Each row was made from one path, in order. Every step used is in the known rows, and no mark comes twice. Write each row's path.
Known rows:
w-d-r-x-m-g: [  51 -361  179    3  -40  151   15    2   44   70   -7 -222   14  330
 -277  -13  372 -278 -133 -159  146 -104  238   67   19  -20  136  118
  216 -161 -108   44   34 -169  139 -150  142 -220   39  -82  165  -20
  229   53  244 -102 -203    8   11 -266  112 -381]
w-d-v-q-z: [ 153  -46   86  -31  229  106  153 -277  118  132  -83  144  160  445
   66 -174  272 -249  -84  136   80 -105  305  -15 -131   91  118   -1
  371 -285   31  107   17 -282   87   10  -70 -385   83  -84   56  -83
  197 -256  301   15  -32 -213  103  424  -48  237]
r-x-a-m-g-q-z: [  -3 -118 -159   42  156   38  179 -320   31  200  -22 -170   71  -47
 -442 -252  129  -84  -43   61  156  -60  165   -5  152  -21  147   -2
  345  -56  135   65  -35 -230  -56 -214  288 -272  -20 -115  120  -25
  210  -50  254   -7 -322 -103 -187 -432 -171 -280]
z-g-q-d-r-x-a: [  28 -151 -137    0  125   74  133  -17    3  317   25 -291  -17   46
   23 -245  309 -161  -18  -27  127 -170  327 -101  -16   73  157   70
  346  -85   90   98  103 -442   56 -123  495 -373  -55 -162  304  -23
  285   -5  210  -56 -569   96 -372   79 -237 -442]
m-p-d-v-q: [  42 -119   28   13  214  165  141 -366   94   82 -119   68  134  323
  -26 -317  125 -293 -183  235  -15   56  325  -82  -83   40  131   58
  153 -185  -57  116   15 -292  240   56   70 -392   82  -65  149  -33
  250 -187  315  -26   24 -148 -370  314 -280   58]
v-w-d-r-x: [  64 -277  133  -10  -21  112   70  -11   12  185   13 -190   34  273
  -27  -30  316 -253 -137   28   69 -203  375   33  -91   49  163   73
  304 -208  -42   85   68 -402  223   38  236 -344  110  -91   97  -16
  316 -165  279  -15 -291  -24  -20  411   10  -96]
m-p-d-v: [  33 -151   -3  -13  157  185  126 -274  -13   74  -60   23  120  237
  -90 -351  178 -403 -134   58   -6   -4  384 -119  -62    2  136   74
  160  -89  -38  114   56 -219  294   33   97 -300   64  -70  152   -6
  206 -171  287  -59  -23  -54 -329  382 -217   30]
g-a-v-d: [ -32   20    1   46  174   29  197 -181  153  176  -45  -22  164  164
  -82 -366  114 -283   34   67   69  -90  165  -31  -61   29  151   20
  226  -39   78  102   62 -215  199  -22  267 -541   32 -116  219  -44
  234  -22  298  -35 -267  -63 -191  343 -265  302]
l-p-m-g: [ 121 -198  -78   12   58  174  202 -316    9  274   -6  -72  118  228
 -388 -295  168 -315  -88   15   42    1  293  -50   58   17  134   35
  205 -145  -64  108   25 -105  175 -347   78 -324  -25  -22  194  109
  158   38  229  -35   16  -45 -374 -274  -72 -157]
v-p-d-r-x-a-m: [ -95 -236  128   58   67   51  146 -125  142   25  -27 -263    0 -103
 -223 -143   37  -19 -119  -34   55 -145  358  115    9   40  192  125
  114  -85  -29   49   -3 -374  197 -138  307 -353   28 -102  120  -53
  263   34  248   -3 -236  -66 -404   41  -74 -171]
q-v-d-r-x: [ 129 -115   80    2   51   53   12  -56   56  199  -28 -152  112  180
 -202 -159  291 -296   20 -144   24 -266  243   25  -97   67  128   42
  241 -170  -58  155   93 -350  258 -169  351 -258   52 -173  222   74
  272  109  330 -123 -196 -152  107  306   72  -74]
a-x-m-p-d-v-q: [  70 -140   51   36   91  137  159 -355  130  -79 -104   92  128  329
  -98 -200  141 -251 -165   79   44  110  279   13  -50    8  145  102
   87 -161 -118   74  -18  -52  119   13  -28 -490  100  -33  197 -196
  190  -69  272  -93  166 -110 -178  321 -348  106]
v-q-z-m-a-x: [ 134  -36 -217   24  196   73  249 -398  189  216  -69   13  182  205
 -344  -73   32   25   44  183  106   28  133  -44  -29  187  156  -47
  379 -210   86   25   25 -109   69 -109   39 -363   41 -136  121 -136
  167  -92  271   66  -66 -151  -11   32 -258  306]
m-a-x-r: [ -20 -200  -25   34   21  130  176 -168  234   46  -66 -171  118  237
 -137 -148   60 -209  -45   10  153  -74  188 -202   17   84  172   95
  214  -98    2   43   39  -44  169   -6  196 -550   75 -103  274 -117
  235  -59  197  -85 -216  116   77  304 -360  106]
p-d-v-w: [  92  -86   48  -37   55  145  157 -244   40   50  -33   54  157  255
   52 -284  168 -373 -111  133   31 -153  533    3 -144   69  149   43
  328 -120   -3  150   89 -334  352  105  147 -507   88  -47  141  -43
  205 -248  308   -4  -98  -43 -360  628 -180  136]
l-r-x-a-v-d-p-m: [  -9  -32   -9   -8  205   28  179 -231  105  113  -34 -152   30 -189
  -55 -262  194   29  -41  -11   28   37  202  129    7 -101  151   48
  -16   12  -11   96   -6 -227  110 -184  226 -257   95  -21  187  -44
  229   54  248 -135 -198 -217  -99   52 -167    9]
l-s-r-x-a-v: [-114 -132 -111   -1  147   63  108  -14   71  284  -66 -192   20  -51
    5 -151  215  -27 -109   13  192 -117   34 -163  155   -2  129  129
  181   25   52  107    7 -253   62   43  226 -444    4  -96  186  -16
  219   -6  244    0 -291  228  151  309 -166  170]
l-p-m-a-v-d-r: [  62  -31  126    4  187  112  119 -151   81  -15  -94  -45   75   41
 -134 -320   92 -128   -7  -80   48 -116  415   69  -14   13  233   40
  201 -157  -70   58  -31 -177  211 -202   74 -244  -65 -102  254  -17
  277  114  239  -26  -94 -157 -129   34   91  142]
g-x-a-m-p-d-r: [ -51 -203   47   89  100   79  234 -210    6   73  -57 -229   37  -53
 -227 -320   77 -207 -123   69   64  -11  312   56   83  -62  200  100
  178    3  -31    6   -8 -132  177  -17  252 -117  -46 -128  262 -120
  246   -2  157   60 -270   43 -485   16 -482 -268]
r-x-a-m-g-v-q: [-134 -118  -89   72  105   41  114 -224  113  186  -71 -135   87  -81
 -251  -58  118   26 -121   88  120  107   25   61  133   74  134   70
  197 -123    8   29  -27 -184   61 -224  204 -440    8  -67  151  -34
  213   24  283  -24 -274   14 -209 -165 -241 -112]
a-v-d-p-m-g-q-z: [ 149   65  -44    0  284   80  201 -404   -1   78  -31   -4  153  234
 -230 -511  145 -322   34  119   36   65  360   85   34  -83  146  -45
  173  -56  -12  105  -49 -190  -21 -233   40 -294   24  -71  101  -47
  183  -38  302  -49   18 -345 -149 -120 -179   19]
x-a-m-p-d-v: [ -74 -126  -29   11  130  113  212 -252  -16  -66  -91   16   67  -37
 -202 -366   98 -195 -161  -83   75    3  324   33   17  -27  187   92
  136  -35   20   63    2 -195  243    4  139 -236   -1  -73  171  -72
  189 -128  276   11 -149  -82 -415  139 -293  -67]
l-s-r-x-m-a-v: [-139 -197  -27   14  135  114  -30  -33  189   33 -118 -105   11   39
    5  -91  225  -22 -125  -72  181  -84   24 -169  165  -40  157  127
  155    3  -26   84  -34 -112   83    7  120 -511   -3 -122  233  -58
  245   28  250  -56 -226  170  369  111  117  233]
g-q-v-p-d: [ -25 -180   14   46  165   35  167 -275  193  179  -38 -129  146  143
   32 -411  159 -334  -50  133  -83  -30  313 -104  -82  157  130   90
  188 -141  -67  178   52 -486  213  -83  242 -608   71 -164  169   43
  279 -138  292  -14   23  -57 -463  428 -222  -36]
p-m-g-z: [  54 -218   16   48   33  207  210 -238   98  242   46 -180  144  368
 -299 -262  295 -194 -115   85   82  114  265  -71  146   56   91   47
  217  -79  -83   61   49 -178  108 -225  107 -492   22  -73  198   25
  107  -38  282  -71  -72   81 -279 -175 -244  -84]
q-v-p-m-a-x-r: [ -20 -225  -45   48   33   76  124 -213  348 -150  -74 -179  142   38
 -160 -146    8  -71   -6  -95   46  -23  207  -40   32  120  182  125
   91  -40  -98  105   22 -199  191 -246  172 -550   90 -128  238  -70
  213  -20  222  -97  140  -96  -20  236 -339 -109]
v-q-z-m: [ 151  -79 -145   23  204   79  290 -382  171  338  -44   -5  174  325
 -243 -151  124 -113   10  253   73  -39   59  -44  -52  128   89  -56
  341 -224   70   77   43 -262  186 -179  111 -403   26 -134   39  -46
  135 -136  340   54 -123 -158 -162   53 -104  328]
a-m-p-d: [ -93 -253  -11   61  101  112  230 -303   33  108  -53  -49   90  133
 -375 -379  128 -332 -188  -81    9    0  277  -39    6  -14  168   43
   64 -101  -35   83    1 -231  270  -38   91 -318   64 -112  148   -9
  229 -124  305   52  -75 -160 -378    4 -210   46]
s-x-m-a: [  26 -276   27    6  -54  139   24 -249  148   25  -90  -68   81  228
  -67 -126  196 -133  -16   43   68 -123   73 -150   51   47  167  109
  175  -58   23   85   32   34  114 -151  123 -532   23 -122  253  -57
  212    1  173  -83 -217  116   62   55 -174  153]
d-r-x-a-m-g: [  -7 -179  -22   25   -3   94  105  -50  -13  153  -24 -310   32  -38
 -487  -80  124 -137 -130 -117  209 -140  226   54  116  -30  186   50
  239  -77   -3   13    4 -217  131 -195  313  -93  -49  -98  201    7
  227  100  269  -48 -418  -45 -230 -350 -176 -507]
s-l-p-d-r-x-m: [  32 -322  272   15    4  143  185 -101   36  183  -71  -98   -4  338
 -107 -181  289 -140 -131 -133   36 -205  392  -11   43   83  131  214
  141 -183 -168  147  -17 -147  120 -100  212 -246  -11  -90  152  -24
  210  186  241  -79 -126  171 -189  224  277   18]
g-v-q-z: [  56  -47  -19   41  233   66  168 -323  158  304  -69    4  196  288
  102 -167  163 -170    5  294   33   21  142 -120    1  131   83    3
  298 -191   13   84   13 -200  153 -159   83 -612   60 -121   70  -67
  181 -173  295  -10 -128  -20   14  560 -133  523]
x-a-m-p-d-v-q-z-g: [  31   -3 -141  -16  274  109  265 -430   36   25 -114   75   82   71
 -183 -341   35  -57 -130  -44   98   74  340  150    9    8  174   -3
  225  -71   97   63   14 -273  171  -29   64 -224   10  -95  136  -92
  199 -122  280   56  -72 -304 -423 -114 -376  -53]
w-d-r-x-a: [   5 -292  121   -8   14   97  113   23   43  203  -16 -224    1  120
  -78  -80  331  -88  -91  -25  124 -183  285  -19  -32   76  144  159
  271 -156    1   51   59 -317  124  -27  300 -258   37  -94  150  -33
  256  -50  222  -20 -403  130  -56  252  -58 -252]
s-r-x-a-m-g-z: [-157 -250    9   52   41  123  216  -74   79  214  -24 -297   61  165
 -334 -127  244   43 -125 -102  225  -30  -20  -32  303   36  114   89
  182  -22   26   40  -11 -177   32 -145  243 -330   28 -115  168  -14
  175   58  277  -55 -323  148   71 -281 -166  -18]
g-a-m-p: [-107 -147 -110   98  118   81  206 -228   64  202  -56 -106   99   89
 -275 -322   85 -272 -127   43   73   69   65 -135   79  -71  175   18
  123  -27   28   39   11 -118  192 -100  285 -376   -2 -118  189  -11
  238 -106  291  -22 -322  -56 -294   48 -339    4]
z-v-q-d-p-m-g-a-x-r: [  66  -64 -135   69  158   66  303 -255  183  125  -98  -92  143  201
   36 -250  179  -56  -56   39  122  137  238   90   27   46  152   63
   58  -54  -34  108   55 -128   -6 -293  189 -496   41  -32  330  -92
  170  -24  254  -78    3 -218 -302  -67 -863 -391]
p-d-r-x-m: [  37 -322  234   28  -32  140   70 -106  145   75  -33 -166   50  198
 -155 -136  308 -209 -111  -38   74 -212  404  -16  -44    3  115  150
  175 -117 -113   94   34 -219  231  -97  256 -388   41  -84  180  -67
  191   46  275 -102 -217   76 -134  165  103 -167]
w-v-p-d-r-x-m: [ -49 -282  298    6   62  103   24  -83  242   14   -9 -211   40  107
  -41  -49  123 -103 -108  -38  -41  -28  296  -29  -13   74  118  184
   61 -156 -151   93   17 -373  290 -217  253 -416   64  -90  124  -71
  241   -2  293 -145    2   -2 -137  437  203  173]
p-d-v-q-z-g-m-a-x: [ 110   34  -43  -30  194  159  129 -425  122  144  -58  102  155  262
 -102 -181  275 -111  -57   -8  124  122  422   63  -71  137  161   -1
  349 -182   -6   32   61 -108   20   89  -79 -473   47  -59  221 -179
  123  -36  255  -13  -14  -47 -114  184 -220  265]
a-m-p-d-v: [ -44 -114   20   18  136  143  157 -248  -20   -3  -68   39  106  105
 -237 -351  157 -386 -197 -107   35  -14  363  -30  -30  -57  177   34
  117 -101  -50   82   -1 -192  262    6   16 -225   33  -76  145  -43
  193 -143  320  -22  -41 -168 -300  195 -185   -7]
p-d-r-x-a-m-g-z: [ -58 -240  165   58   30  133  181  -98   11  121   -1 -324   19   30
 -365 -159  263   28 -174 -157  158   -7  401  128  178   42  163  113
  229  -73  -31    6    8 -243   72  -79  254 -202  -29  -97  224  -21
  195   99  261  -41 -292   76 -302 -391 -221 -335]
w-d-r-x-a-m-g: [ -51 -266   86   11    0   80  112   20  -28  105  -21 -265   -8   19
 -422  -70  264 -120 -162 -227  201 -117  263  145   64    0  196   91
  249 -135   -8    9    7 -256   90 -103  188  -49   -7  -90  164  -15
  248   33  240   19 -350  -50 -148 -395  -95 -516]
v-q-d-r-x-m: [  93 -268   96   57   66   75   45 -133  193   46  -71  -94   47  324
  -61  -30  280 -141  -97   -7   87 -246  199    0  -53   52  135   67
  201 -245  -50  121    0 -315  105 -223  285 -488   15 -141  239  -76
  262    9  307  -85 -264 -179   -1   75   82  -73]

Write each row's path:
[ -61 -244  181    7   64  131    0  -87  184 -144 -109 -129   55  -50
 -164 -122  194  -62 -117 -169  109 -213  457   -5    3   24  190  152
  177  -76  -82   54  -24 -234  182  -14  157 -243   -3 -118  219  -97
  257   45  288  -78 -224  -39  -43  116   31 -250]
p-d-r-x-m-a-v
[ -41 -170   17   57  100   56  118 -127  -14   37  -46 -203  -28   15
 -345 -209   83  -89  -66  -76   76  -62   93  127   62  -80  194   56
   92  -71   20   28   -2 -221  204 -161  383 -213   20 -138  184  -39
  311   95  262  -55 -350 -146 -139 -161  -39    5]
v-d-r-x-a-m-p
[-213 -196   40    6  243    2  248 -158  189  168  -58 -276   13 -105
  -11 -180   35   94 -122    6   12  -32  212   43   76  123  160  143
   24   19  -15  153   -7 -466  146   52  214 -271  136 -124   97  -44
  294   -6  227  -14  -87  -37 -495  217 -230   95]
s-l-r-x-a-v-p-d
[   4   28  -83   15  299   93  195 -282   49  133  -91   88   89  228
  -54 -258  193 -169 -137  -55  113  151  203   80  -17  -49  181  -45
  273 -121   83   33   23 -197   70    2   11 -226   21  -98  114  -86
  233 -186  280   16 -144 -291 -137  -61 -317  -39]
w-d-v-q-z-g-a-m-p
[  31 -103   17   43  242  195  259 -329   83  159  -49   -6  110  346
   -1 -232  256  -66 -156  202  -10  274  176  -17   19   99   99   52
  186 -197  -59   36   38 -243  186   24   35 -392   26  -88  116  -65
  154 -135  346  -56   35   16 -361  120 -277  279]
g-z-m-p-d-v-q
[-135 -286  223   60  116  121  -71  -93  239 -136  -69 -198   16   -7
  166  -39  127   12  -25   68  -25   35  329   14   31   89  162  197
  120  -60 -133   30    9 -180  266 -179  236 -583   41 -116  149  -97
  270   38  200 -129 -145  168 -145  310  198  156]
g-v-p-d-r-x-m-a
[  92 -264  -34  -12   -9   80   48 -210  -24   12  -35  -70   46  252
  -29 -182  392 -305 -130 -112   15   52  217  112    4    3  145  110
  184 -165  -97  135   21 -270   24 -123  240 -379   78  -73  153   41
  305 -101  312 -126 -108 -161   32   80  -77 -445]
r-x-m-g-q-v-w-d-p
[  60   23 -270   34  280   43  249 -286   35  181  -84  -13  147  146
 -200 -238  110 -177  -34    1   94   97  117   49   -9   74  176  -32
  185 -124   76   75   25 -221   40 -176  175 -210  -69  -95  201    3
  194  -37  355   10 -199 -326 -375 -196 -490 -162]
z-m-g-a-v-q-d-p
[  39 -127   24   27   73  122   10 -229    1   54   -7  -30   62  289
  -65 -157  254 -283   27  -33   -8  153   66   94   42  -37   91   99
   45  -75  -89   68   40   70  135 -321  213 -541   68  -32  157  -11
  188  157  260 -229 -148   10  112   85  140  248]
r-x-m-g-v-d-p
[ -26 -143  -85   46  114   77  200   43  -68  189   13 -301   14  -42
 -165  -70  336   74 -109 -347  179  -64  211  163  184   91  178   38
  228  -97   40   27   75 -346   35 -297  265 -201  -78 -178  315   21
  224   75  302  -66 -346 -117 -225 -291 -417 -390]
q-d-r-x-a-m-g-z-v
[  61 -107   95    1  225   40  168 -275  153   92 -124 -116  104  -38
 -141 -148  105  101  -69   82  117 -234  453   88   -1   93  150   85
  277 -130   56   91  -40 -426   62  -10  190 -185   27 -113   94  -99
  246  -48  305   36 -159 -217 -142  184 -243 -124]
p-d-r-x-a-v-q-z
[  18 -163   84  -10  116   88  175 -130  -17  170  -67 -166   26 -166
 -123 -190  167  -62 -100 -167   73 -218  467   14   18   56  183  160
  192 -133   -5   79   -9 -273  122  -78  218 -127  -55  -56  191   14
  264  105  236  -49 -201   17 -243  247 -131 -195]
l-p-d-r-x-a-v
[  -1 -162  -44   45  242   49   26 -241   88  136  -69 -145   34  136
  157  -20  309 -126  -97   -9   15  209   30   57   61  -27  123   17
   30 -142  -76   99   -9  -98   82 -310  152 -426   74  -62  247  -14
  265   13  238 -196 -149 -204    4 -153  -62   91]
l-r-x-m-g-v-q-d-p
[ -75 -252   91  -22   -2  146  -38   72   72  -10  -17 -174  -27  101
  244   50  343  -44  -70 -136   95   44  314  115   -3   73  184  137
  300  -89  -71    0   95 -209  267  -35  206 -488   47 -108  186 -102
  301  -54  202  -83 -379  197   30  313  111  -40]
z-g-v-w-d-r-x-m-a
[ -58 -254   74    6  151  178  -19 -130   38   21  -97  -29  -20  209
   84 -210  335 -189 -178    8   74   40  160  -98  103 -132  105  163
   78   24  -87  141    6  -86  192   49  115 -442   56  -52  173  -50
  188  -31  228 -103   20  195  125  132  138  234]
l-s-r-x-m-p-d-v
[ -22 -175   19   23   18    4  119 -129  -15   33  -71 -286   54 -210
 -286 -259  190  -97 -137  -86  119 -125  467  214   62   41  216   75
  337  -60  -19  119    4 -493  173  -35  409 -150  -20 -140  228   13
  311  -35  303   35 -255 -123 -481 -230 -308 -689]
p-d-r-x-a-m-g-q-v-w
[ -91 -199  205   73  111   60   58  -92  254  -63  -54 -224   54  -35
   -1 -120   97  -80  -72  -10   51 -105  339   52   10  -21  168  161
   82    7  -76   62   -6 -272  163 -107  295 -455   18  -89  146 -104
  250   67  270 -136 -153  -21 -281  236 -113 -143]
g-a-v-p-d-r-x-m
[  45 -246   -6   60  134  131   81  -15   74   67   48 -313    8  280
   60   36  281  -49  -58 -206   51   25  113  138  144   87  136   65
  104 -117  -77   53   93 -326  101 -428  224 -507    1 -180  257   24
  258  102  284 -210  -70 -143 -183 -152 -177 -126]
q-d-r-x-m-g-z-v-p
[ -24 -194  206   40   56   71   38 -148  115  -67  -80 -304   76   77
  -58 -148   63 -173  -31   -8   84  -27  275  120  102  -37  214  126
   68   86  -48   64    0  -93  119 -139  107 -318   -8  -94  205  -78
  233  132  165  -99   17  -22 -409 -240 -482 -176]
s-x-m-g-a-v-p-d-r
